Below are the code and all the weights of a small trained network. Each question names an input and a class and asks about switching units off, where a switched-off unit gives its printed mean instead of its output.

import numpy as np


def w(rows, s, z=0):
    codes = np.array(rows[::2]) - 128.0
    scale = np.full(codes.shape[1], s)
    scale[-1] = z or s
    return codes * scale


def f(y):
    return np.maximum(y, 0)


def log_softmax(a):
    a = a - a.max(-1, keepdims=True)
    return a - np.log(np.exp(a).sum(-1, keepdims=True))


def net(x, mask):
    res = np.array(x, float).reshape(1, 5) / 4 @ E
    y = f(res @ A[0][:, :-1].T + A[0][:, -1])
    res = res + np.where(mask, y, B[0][:, -1]) @ B[0][:, :-1]
    return log_softmax(res[-1] @ U[:, :-1].T + U[:, -1])


A, B = {}, {}
E = w([
[221,96,103,254],'x0',
[114,38,20,48],'x1',
[36,48,191,183],'x2',
[131,124,133,125],'x3',
[123,131,122,133],'x4',
],0.0069)
A[0] = w([
[77,133,166,76,115],'n1',
[90,148,149,90,120],'n2',
[181,228,157,117,111],'n3',
[150,88,139,121,2],'n4',
[114,198,187,164,79],'n5',
[230,222,149,73,110],'n6',
[153,8,90,67,98],'n7',
[166,125,145,187,84],'n8',
[85,164,157,75,115],'n9',
[165,139,182,80,9],'n10',
[152,121,254,189,138],'n11',
[113,168,201,181,93],'n12',
[49,118,230,204,119],'n13',
[110,129,179,91,41],'n14',
[38,61,151,185,115],'n15',
[78,150,202,170,108],'n16',
[138,177,117,43,151],'n17',
[55,143,115,167,103],'n18',
[123,122,162,61,116],'n19',
[191,76,122,181,105],'n20',
[133,52,90,61,61],'n21',
[154,121,159,65,10],'n22',
[20,46,174,194,130],'n23',
[137,121,84,180,19],'n24',
[170,139,116,246,125],'n25',
[88,178,166,115,46],'n26',
[16,254,159,77,110],'n27',
[169,141,94,187,117],'n28',
[115,9,70,79,109],'n29',
[63,183,138,91,91],'n30',
[143,71,83,87,86],'n31',
[88,131,158,40,93],'n32',
[88,90,54,127,81],'n33',
[79,54,230,131,163],'n34',
[147,106,131,189,141],'n35',
[213,71,116,201,92],'n36',
],0.01,0.0074)
B[0] = w([
[171,66,153,98,198],'n1',
[162,86,200,67,182],'n2',
[49,187,34,179,206],'n3',
[138,213,103,152,128],'n4',
[50,199,170,219,181],'n5',
[101,160,26,177,234],'n6',
[56,174,114,254,231],'n7',
[113,110,166,143,173],'n8',
[164,66,161,104,198],'n9',
[230,200,220,34,130],'n10',
[89,137,103,165,236],'n11',
[48,151,139,212,190],'n12',
[97,169,87,133,234],'n13',
[95,156,138,108,138],'n14',
[143,161,81,70,217],'n15',
[91,169,112,171,192],'n16',
[145,54,87,128,237],'n17',
[168,139,96,106,154],'n18',
[160,107,169,79,183],'n19',
[162,70,157,122,201],'n20',
[86,173,167,180,196],'n21',
[129,166,117,133,131],'n22',
[171,138,53,87,250],'n23',
[132,174,203,91,137],'n24',
[171,63,158,84,243],'n25',
[93,133,139,170,148],'n26',
[177,69,198,112,255],'n27',
[195,110,174,92,197],'n28',
[77,214,138,179,249],'n29',
[163,86,189,93,184],'n30',
[94,162,161,161,187],'n31',
[154,81,150,161,209],'n32',
[46,205,171,178,177],'n33',
[137,91,46,114,243],'n34',
[183,77,174,67,196],'n35',
[167,72,208,81,223],'n36',
],0.009,0.0061)
U = w([
[47,162,166,166,159],'0',
[177,2,240,53,16],'1',
[130,143,36,62,254],'2',
],0.008,0.0054)

Each question gives the input, the list of numbers given to net, and the class t.
The units are the neurons (one row each of A and B). Each row of codes is followed by its name. A weight is (code - 128) times the scale printed after its matrix; where a second scale follows, it is the last column's (A, B and U).
mask holds one flag per neuron, in row order. A switched-off neuron (its flag False) gives its mean, the last column of its row in B, instead of its output. The means were averaged over made-up inputs and are rounded, as every weight is.
A unit's drop is (log p(t) with every unit on - log p(t) with that unit switched off) / (log p(t) with every unit on - log p(t) with every unit switched off).
The circuit of an input: a set's keep is (log p(t) with only the set's units on - log p(t) with every unit switched off) / (log p(t) with every unit on - log p(t) with every unit switched off). Starting from the 12 units with the biggest drops (on a tie, the unit counted first), units are removed one at a time, each time the one whose removal leaves the highest keep (on an exact tie, the one counted first), for as long as the keep stays at least 0.8.
units of the circuit, in order: the units of the circuit, biggest drop first
unit that matters most: the unit with the biggest drop
k most important neurons: the k neurons with the biggest drops, biggest first
drop of u: that unit's drop, to one decimal
input [-6,6,-4,-8,-2], class 0: units of the circuit, in order : (n7, n21)
input [-6,-4,-2,5,0], class 1: units of the circuit, in order : (n27)
input [-2,-6,8,-3,1], class 2: units of the circuit, in order : (n23, n34)
input [4,6,8,-7,1], class 2: 3 most important neurons : (n23, n15, n34)
input [7,-6,-4,1,0], class 1: 2 most important neurons : (n25, n36)
input [5,5,6,-4,-8], class 2: 2 most important neurons : (n23, n15)
input [0,-7,8,2,2], class 2: 2 most important neurons : (n23, n34)
input [2,8,7,0,8], class 0: 3 most important neurons : (n7, n29, n33)
input [7,-6,8,-8,8], class 2: 2 most important neurons : (n23, n13)
input [7,7,1,-6,-4], class 0: 4 most important neurons : (n7, n29, n33, n27)
input [-1,-7,8,1,-1], class 2: drop of n23 : 0.9
input [-2,4,6,3,8], class 2: drop of n15 : 0.2
input [-2,-1,4,-7,3], class 2: drop of n14 : 0.0
input [7,5,-7,6,6], class 1: unit that matters most : n36
